Below is a small trained network, with its code and all its weights. Each question gives an input and a class and asks what happens when units are switched off, that is, made to give their printed mean instead of their output.

import numpy as np


def w(rows, s, z=0):
    codes = np.array(rows[::2]) - 128.0
    scale = np.full(codes.shape[1], s)
    scale[-1] = z or s
    return codes * scale


def norm(h):
    return h / np.sqrt((h * h).mean(-1, keepdims=True) + 1e-5)


def f(y):
    return y / 2 * (1 + np.tanh(0.7978845608 * (y + 0.044715 * y**3)))


def log_softmax(a):
    a = a - a.max(-1, keepdims=True)
    return a - np.log(np.exp(a).sum(-1, keepdims=True))


def net(x, mask):
    res = np.array(x, float).reshape(1, 5) / 4 @ E
    u = 0
    for l in range(2):
        y = f(norm(res) @ A[l][:, :-1].T + A[l][:, -1])
        res = res + np.where(mask[u : u + 16], y, B[l][:, -1]) @ B[l][:, :-1]
        u += 16
    return log_softmax(norm(res)[-1] @ U[:, :-1].T + U[:, -1])


A, B = {}, {}
E = w([
[137,129,65,120,81,106,62,141,130],'x0',
[158,83,108,136,104,157,176,189,99],'x1',
[108,179,122,78,146,182,81,67,169],'x2',
[41,60,73,72,147,54,55,122,96],'x3',
[254,77,91,17,174,233,160,65,70],'x4',
],0.00074)
A[0] = w([
[172,77,140,173,78,129,219,220,70,33],'0.n1',
[164,145,103,94,125,207,115,101,115,28],'0.n2',
[196,222,79,219,37,6,10,88,170,10],'0.n3',
[245,86,69,36,179,248,151,58,46,57],'0.n4',
[237,229,230,245,85,223,221,151,201,64],'0.n5',
[114,150,123,146,123,132,137,139,138,108],'0.n6',
[47,38,86,58,171,24,76,130,88,71],'0.n7',
[131,141,224,104,216,179,201,95,175,24],'0.n8',
[49,162,142,233,93,51,131,195,163,53],'0.n9',
[185,189,106,97,103,196,83,64,133,40],'0.n10',
[180,70,136,171,79,132,227,221,65,32],'0.n11',
[82,50,24,64,42,20,45,145,79,81],'0.n12',
[29,153,137,245,67,25,124,214,168,65],'0.n13',
[176,180,108,97,107,195,97,76,122,38],'0.n14',
[50,186,114,84,160,79,17,29,198,13],'0.n15',
[163,149,180,98,147,185,160,78,122,32],'0.n16',
],0.0018,0.0011)
B[0] = w([
[192,53,90,110,129,124,190,176,120,151],'0.n1',
[116,152,111,120,119,148,79,142,201,116],'0.n2',
[145,194,176,85,76,43,191,38,100,145],'0.n3',
[83,186,153,188,47,125,58,184,220,245],'0.n4',
[80,67,75,106,192,65,87,119,37,247],'0.n5',
[134,116,139,129,147,113,122,141,148,124],'0.n6',
[101,54,41,54,203,93,30,78,56,173],'0.n7',
[86,187,150,206,189,166,113,100,68,130],'0.n8',
[117,172,156,120,30,150,80,163,188,186],'0.n9',
[164,155,81,35,139,167,122,72,200,127],'0.n10',
[200,46,98,125,129,123,204,192,119,157],'0.n11',
[54,121,178,138,252,114,130,59,38,187],'0.n12',
[103,209,181,109,17,183,44,160,254,227],'0.n13',
[147,153,97,64,141,165,106,88,193,121],'0.n14',
[191,44,110,170,108,78,209,202,89,150],'0.n15',
[94,156,101,154,179,162,100,130,141,122],'0.n16',
],0.0013,0.0015)
A[1] = w([
[163,150,112,79,119,197,93,98,221,48],'1.n1',
[86,190,198,222,220,168,191,82,94,4],'1.n2',
[199,82,65,48,198,160,199,56,80,191],'1.n3',
[119,177,136,198,203,143,162,78,97,23],'1.n4',
[56,68,159,229,107,12,183,182,25,204],'1.n5',
[217,48,102,163,103,134,234,219,99,16],'1.n6',
[114,130,159,110,125,70,164,101,172,100],'1.n7',
[52,165,189,183,34,74,93,184,188,2],'1.n8',
[181,66,34,103,45,99,63,181,142,134],'1.n9',
[57,214,161,79,114,122,37,45,137,167],'1.n10',
[57,168,193,182,42,68,97,173,192,11],'1.n11',
[209,52,107,158,108,135,229,214,102,25],'1.n12',
[61,142,161,157,51,84,103,179,211,26],'1.n13',
[207,190,244,171,77,179,234,142,234,147],'1.n14',
[142,164,94,82,33,5,114,94,186,72],'1.n15',
[60,49,83,91,168,60,77,117,51,24],'1.n16',
],0.0027,0.0012)
B[1] = w([
[194,241,53,104,169,189,220,111,206,153],'1.n1',
[43,15,252,67,140,200,200,92,41,130],'1.n2',
[87,201,169,205,37,147,113,197,143,211],'1.n3',
[89,63,185,75,121,194,169,133,106,113],'1.n4',
[190,206,57,108,128,195,122,118,209,253],'1.n5',
[184,48,238,230,191,28,169,221,231,185],'1.n6',
[143,125,107,147,80,140,105,139,69,123],'1.n7',
[81,202,175,199,83,243,61,218,93,218],'1.n8',
[51,100,221,139,225,153,160,99,113,177],'1.n9',
[196,85,149,189,117,112,186,227,149,241],'1.n10',
[88,194,178,208,68,237,62,221,92,215],'1.n11',
[172,69,218,214,172,29,158,203,215,177],'1.n12',
[99,178,152,140,103,228,80,152,73,188],'1.n13',
[54,47,57,80,139,19,25,103,81,226],'1.n14',
[111,106,205,141,89,138,192,92,36,167],'1.n15',
[53,38,42,81,155,21,8,81,72,182],'1.n16',
],0.0018,0.0022)
U = w([
[251,252,5,5,235,251,248,7,252,185],'0',
[6,7,251,7,250,251,252,5,5,98],'1',
[4,251,250,250,5,251,4,251,6,211],'2',
[252,5,251,252,251,4,251,252,245,182],'3',
[245,234,171,131,7,11,249,5,5,2],'4',
[8,5,4,4,241,5,4,6,4,207],'5',
],0.0039,0.0038)

Each question gives the input, the list of numbers given to net, and the class t.
The units are the neurons (one row each of A and B). Each row of codes is followed by its name. A weight is (code - 128) times the scale printed after its matrix; where a second scale follows, it is the last column's (A, B and U).
mask holds one flag per neuron, layer by layer. A switched-off neuron (its flag False) gives its mean, the last column of its row in B, instead of its output. The means were averaged over made-up inputs and are rounded, as every weight is.
A unit's drop is (log p(t) with every unit on - log p(t) with that unit switched off) / (log p(t) with every unit on - log p(t) with every unit switched off).
The circuit of an input: a set's keep is (log p(t) with only the set's units on - log p(t) with every unit switched off) / (log p(t) with every unit on - log p(t) with every unit switched off). Starting from the 12 units with the biggest drops (on a tie, the unit counted first), units are removed one at a time, each time the one whose removal leaves the highest keep (on an exact tie, the one counted first), for as long as the keep stays at least 0.8.
units of the circuit, in order: the units of the circuit, biggest drop first
unit that matters most: the unit with the biggest drop
top k neurons: the k neurons with the biggest drops, biggest first
k most important neurons of layer l: the k neurons of layer l with the biggest drops, biggest first
drop of u: that unit's drop, to one decimal
input [-2,-3,-6,2,1], class 5: units of the circuit, in order : (1.n16)
input [0,0,-2,2,4], class 5: top 2 neurons : (0.n13 0.n9)
input [-8,-7,5,6,6], class 0: units of the circuit, in order : (0.n5 1.n1)
input [5,3,2,-4,1], class 0: units of the circuit, in order : (0.n10 1.n1)
input [-3,-1,7,5,4], class 0: top 3 neurons : (0.n5 1.n14 1.n1)
input [-8,3,2,-4,1], class 1: top 3 neurons : (1.n2 0.n8 0.n15)
input [6,-7,6,-3,-2], class 4: top 2 neurons : (0.n4 0.n3)
input [-7,1,6,-8,4], class 1: units of the circuit, in order : (1.n2 1.n14)
input [5,7,0,8,-4], class 5: 3 most important neurons of layer 0 : (0.n7 0.n12 0.n4)
input [-8,5,3,-7,5], class 3: top 3 neurons : (0.n12 0.n13 1.n6)
input [2,-7,-1,-2,2], class 0: 2 most important neurons of layer 0 : (0.n10 0.n14)
input [-3,6,3,-2,3], class 3: top 2 neurons : (0.n13 0.n11)
input [6,-1,6,-3,-1], class 0: top 3 neurons : (1.n1 0.n10 0.n14)
input [-5,2,7,3,0], class 0: top 2 neurons : (0.n5 0.n12)
input [-1,-3,-3,-3,1], class 3: 2 most important neurons of layer 0 : (0.n7 0.n12)
input [6,-6,-8,1,0], class 5: 3 most important neurons of layer 1 : (1.n16 1.n3 1.n6)
input [-4,3,8,3,0], class 0: unit that matters most : 0.n5
input [7,8,3,-3,-2], class 3: 3 most important neurons of layer 0 : (0.n4 0.n11 0.n1)
input [-8,2,-3,4,0], class 3: 2 most important neurons of layer 0 : (0.n5 0.n11)
input [-7,7,-1,7,-1], class 5: unit that matters most : 0.n7
input [-6,1,8,-7,-1], class 1: drop of 1.n2 : 0.3
input [-6,-6,2,-5,2], class 1: drop of 1.n2 : 0.3
input [4,7,8,-3,-1], class 0: drop of 0.n10 : 0.0
input [-6,-1,0,0,8], class 0: 2 most important neurons of layer 0 : (0.n4 0.n12)
